Below are the code and all the weights of a small trained network. Each question names an input and a class and asks about switching units off, where a switched-off unit gives its printed mean instead of its output.

import numpy as np


def w(rows, s, z=0):
    codes = np.array(rows[::2]) - 128.0
    scale = np.full(codes.shape[1], s)
    scale[-1] = z or s
    return codes * scale


def f(y):
    return y / 2 * (1 + np.tanh(0.7978845608 * (y + 0.044715 * y**3)))


def log_softmax(a):
    a = a - a.max(-1, keepdims=True)
    return a - np.log(np.exp(a).sum(-1, keepdims=True))


def net(x, mask):
    res = np.array(x, float).reshape(1, 5) / 4 @ E
    y = f(res @ A[0][:, :-1].T + A[0][:, -1])
    res = res + np.where(mask, y, B[0][:, -1]) @ B[0][:, :-1]
    return log_softmax(res[-1] @ U[:, :-1].T + U[:, -1])


A, B = {}, {}
E = w([
[143,74,99,1,198,125],'x0',
[102,187,133,78,185,103],'x1',
[70,180,188,130,26,221],'x2',
[145,211,162,43,29,43],'x3',
[59,121,224,69,124,106],'x4',
],0.0065)
A[0] = w([
[169,203,52,159,99,65,152],'neuron 0',
[136,95,84,198,146,245,235],'neuron 1',
[191,94,139,111,193,65,204],'neuron 2',
[80,111,132,150,147,66,137],'neuron 3',
[168,114,73,160,130,183,131],'neuron 4',
[161,130,81,165,94,136,171],'neuron 5',
[46,92,180,103,147,234,191],'neuron 6',
[97,59,177,104,149,190,173],'neuron 7',
[115,57,152,87,162,53,216],'neuron 8',
[177,155,135,177,126,116,155],'neuron 9',
[99,201,185,124,42,135,220],'neuron 10',
[151,117,160,105,215,187,138],'neuron 11',
[190,150,37,227,156,175,195],'neuron 12',
[51,191,118,157,69,125,167],'neuron 13',
[151,132,207,209,99,162,163],'neuron 14',
[176,128,106,26,126,52,180],'neuron 15',
[130,171,44,178,133,154,179],'neuron 16',
[141,101,43,14,141,114,175],'neuron 17',
[118,94,67,234,209,117,198],'neuron 18',
[117,200,201,128,2,106,222],'neuron 19',
[135,100,198,139,109,203,253],'neuron 20',
[159,217,176,130,74,104,235],'neuron 21',
],0.0091,0.0033)
B[0] = w([
[137,112,88,109,201,187,181],'neuron 0',
[116,91,177,213,32,114,235],'neuron 1',
[155,141,156,87,186,80,199],'neuron 2',
[127,161,159,117,150,129,141],'neuron 3',
[159,117,119,171,96,149,171],'neuron 4',
[149,115,102,141,119,159,166],'neuron 5',
[52,80,147,97,107,171,195],'neuron 6',
[90,99,165,101,110,160,170],'neuron 7',
[135,162,170,64,124,71,193],'neuron 8',
[132,125,95,148,161,122,153],'neuron 9',
[95,180,58,128,63,125,231],'neuron 10',
[106,125,150,127,95,98,167],'neuron 11',
[172,105,101,249,129,160,230],'neuron 12',
[131,153,86,134,91,135,191],'neuron 13',
[111,154,125,130,99,113,189],'neuron 14',
[177,90,94,44,151,106,210],'neuron 15',
[150,94,109,177,136,139,180],'neuron 16',
[184,78,144,44,131,105,202],'neuron 17',
[164,199,189,236,147,106,224],'neuron 18',
[99,222,14,103,94,139,255],'neuron 19',
[70,115,152,121,87,144,189],'neuron 20',
[120,155,40,107,130,125,216],'neuron 21',
],0.018,0.0088)
U = w([
[102,247,202,193,201,80,43],'0',
[2,69,188,126,79,195,85],'1',
[169,78,142,87,146,73,166],'2',
[150,98,88,177,208,185,15],'3',
[79,217,52,132,77,150,251],'4',
[160,101,159,252,84,127,122],'5',
],0.0076,0.0015)

Each question gives the input, the list of numbers given to net, and the class t.
The units are the neurons (one row each of A and B). Each row of codes is followed by its name. A weight is (code - 128) times the scale printed after its matrix; where a second scale follows, it is the last column's (A, B and U).
mask holds one flag per neuron, in row order. A switched-off neuron (its flag False) gives its mean, the last column of its row in B, instead of its output. The means were averaged over made-up inputs and are rounded, as every weight is.
A unit's drop is (log p(t) with every unit on - log p(t) with that unit switched off) / (log p(t) with every unit on - log p(t) with every unit switched off).
most important unit: the unit with the biggest drop
k most important neurons: the k neurons with the biggest drops, biggest first
drop of u: that unit's drop, to one decimal
input [5,-1,-7,-6,-3], class 5: most important unit => neuron 12
input [6,-6,8,1,0], class 1: 3 most important neurons => [neuron 6; neuron 20; neuron 7]
input [7,-5,-3,-5,8], class 2: 3 most important neurons => [neuron 8; neuron 2; neuron 17]
input [5,1,-8,-1,-7], class 2: 3 most important neurons => [neuron 17; neuron 2; neuron 15]
input [-1,-5,-2,-8,7], class 1: 2 most important neurons => [neuron 6; neuron 7]
input [1,4,-8,-4,6], class 2: 2 most important neurons => [neuron 17; neuron 15]
input [-3,-4,-5,3,-2], class 3: 2 most important neurons => [neuron 1; neuron 0]
input [4,6,-8,-3,-1], class 2: 2 most important neurons => [neuron 17; neuron 15]
input [-5,6,-4,-5,3], class 0: drop of neuron 18 => 0.1
input [5,8,-8,5,-5], class 2: drop of neuron 21 => 0.0
input [2,-1,-6,5,-7], class 2: drop of neuron 15 => 0.1
